Below are the code and all the weights of a small trained network. Each question names an input and a class and asks about switching units off, where a switched-off unit gives its printed mean instead of its output.

import numpy as np


def w(rows, s, z=0):
    codes = np.array(rows[::2]) - 128.0
    scale = np.full(codes.shape[1], s)
    scale[-1] = z or s
    return codes * scale


def norm(h):
    return h / np.sqrt((h * h).mean(-1, keepdims=True) + 1e-5)


def f(y):
    return np.maximum(y, 0)


def log_softmax(a):
    a = a - a.max(-1, keepdims=True)
    return a - np.log(np.exp(a).sum(-1, keepdims=True))


def net(x, mask):
    res = np.array(x, float).reshape(1, 4) / 4 @ E
    u = 0
    for l in range(2):
        y = f(norm(res) @ A[l][:, :-1].T + A[l][:, -1])
        res = res + np.where(mask[u : u + 4], y, B[l][:, -1]) @ B[l][:, :-1]
        u += 4
    return log_softmax(norm(res)[-1] @ U[:, :-1].T + U[:, -1])


A, B = {}, {}
E = w([
[135,70,31,83,55,198],'x0',
[191,115,97,254,121,138],'x1',
[140,182,121,137,175,100],'x2',
[181,128,214,204,173,112],'x3',
],0.0076)
A[0] = w([
[135,173,145,178,126,138,99],'L0N1',
[115,153,126,204,124,151,4],'L0N2',
[146,109,81,255,171,54,20],'L0N3',
[55,123,65,151,149,210,98],'L0N4',
],0.0075,0.0019)
B[0] = w([
[241,29,2,121,170,79,186],'L0N1',
[142,168,120,174,227,177,171],'L0N2',
[194,213,130,152,129,60,253],'L0N3',
[227,42,122,94,26,217,222],'L0N4',
],0.0069,0.0039)
A[1] = w([
[163,105,253,35,205,34,42],'L1N1',
[62,74,163,174,132,142,2],'L1N2',
[117,221,236,199,145,106,81],'L1N3',
[18,181,183,99,180,142,165],'L1N4',
],0.0062,0.00095)
B[1] = w([
[2,172,175,87,135,145,252],'L1N1',
[180,127,222,137,175,126,137],'L1N2',
[177,62,93,52,92,166,229],'L1N3',
[94,130,167,146,185,73,199],'L1N4',
],0.0082,0.0045)
U = w([
[125,72,181,176,103,147,3],'0',
[32,176,190,66,186,67,154],'1',
[116,71,8,78,20,197,214],'2',
[239,176,84,182,173,54,216],'3',
],0.013,0.0035)

Each question gives the input, the list of numbers given to net, and the class t.
The units are the neurons (one row each of A and B). Each row of codes is followed by its name. A weight is (code - 128) times the scale printed after its matrix; where a second scale follows, it is the last column's (A, B and U).
mask holds one flag per neuron, layer by layer. A switched-off neuron (its flag False) gives its mean, the last column of its row in B, instead of its output. The means were averaged over made-up inputs and are rounded, as every weight is.
A unit's drop is (log p(t) with every unit on - log p(t) with that unit switched off) / (log p(t) with every unit on - log p(t) with every unit switched off).
The circuit of an input: a set's keep is (log p(t) with only the set's units on - log p(t) with every unit switched off) / (log p(t) with every unit on - log p(t) with every unit switched off). Starting from all 8 units, units are removed one at a time, each time the one whose removal leaves the highest keep (on an exact tie, the one counted first), for as long as the keep stays at least 0.8.
circuit, biggest first: the units of the circuit, biggest drop first
most important unit: the unit with the biggest drop
k most important neurons: the k neurons with the biggest drops, biggest first
top k neurons in layer l: the k neurons of layer l with the biggest drops, biggest first
drop of u: that unit's drop, to one decimal
input [0,-1,-7,2], class 0: most important unit : L0N3
input [-5,4,0,-8], class 3: 2 most important neurons : L0N3; L1N3
input [1,-7,-8,0], class 1: top 2 neurons in layer 1 : L1N3; L1N4
input [3,-4,-5,6], class 1: circuit, biggest first : L0N4; L1N1
input [5,7,-6,7], class 3: circuit, biggest first : L0N3; L0N4
input [-4,1,2,-3], class 3: 3 most important neurons : L0N1; L0N3; L1N4
input [5,8,-2,2], class 3: top 2 neurons in layer 0 : L0N3; L0N2
input [6,-8,-5,7], class 1: 4 most important neurons : L0N4; L0N1; L1N3; L1N1
input [7,8,-5,5], class 3: drop of L0N3 : 0.3
input [-4,6,-7,-5], class 3: drop of L0N3 : 0.2
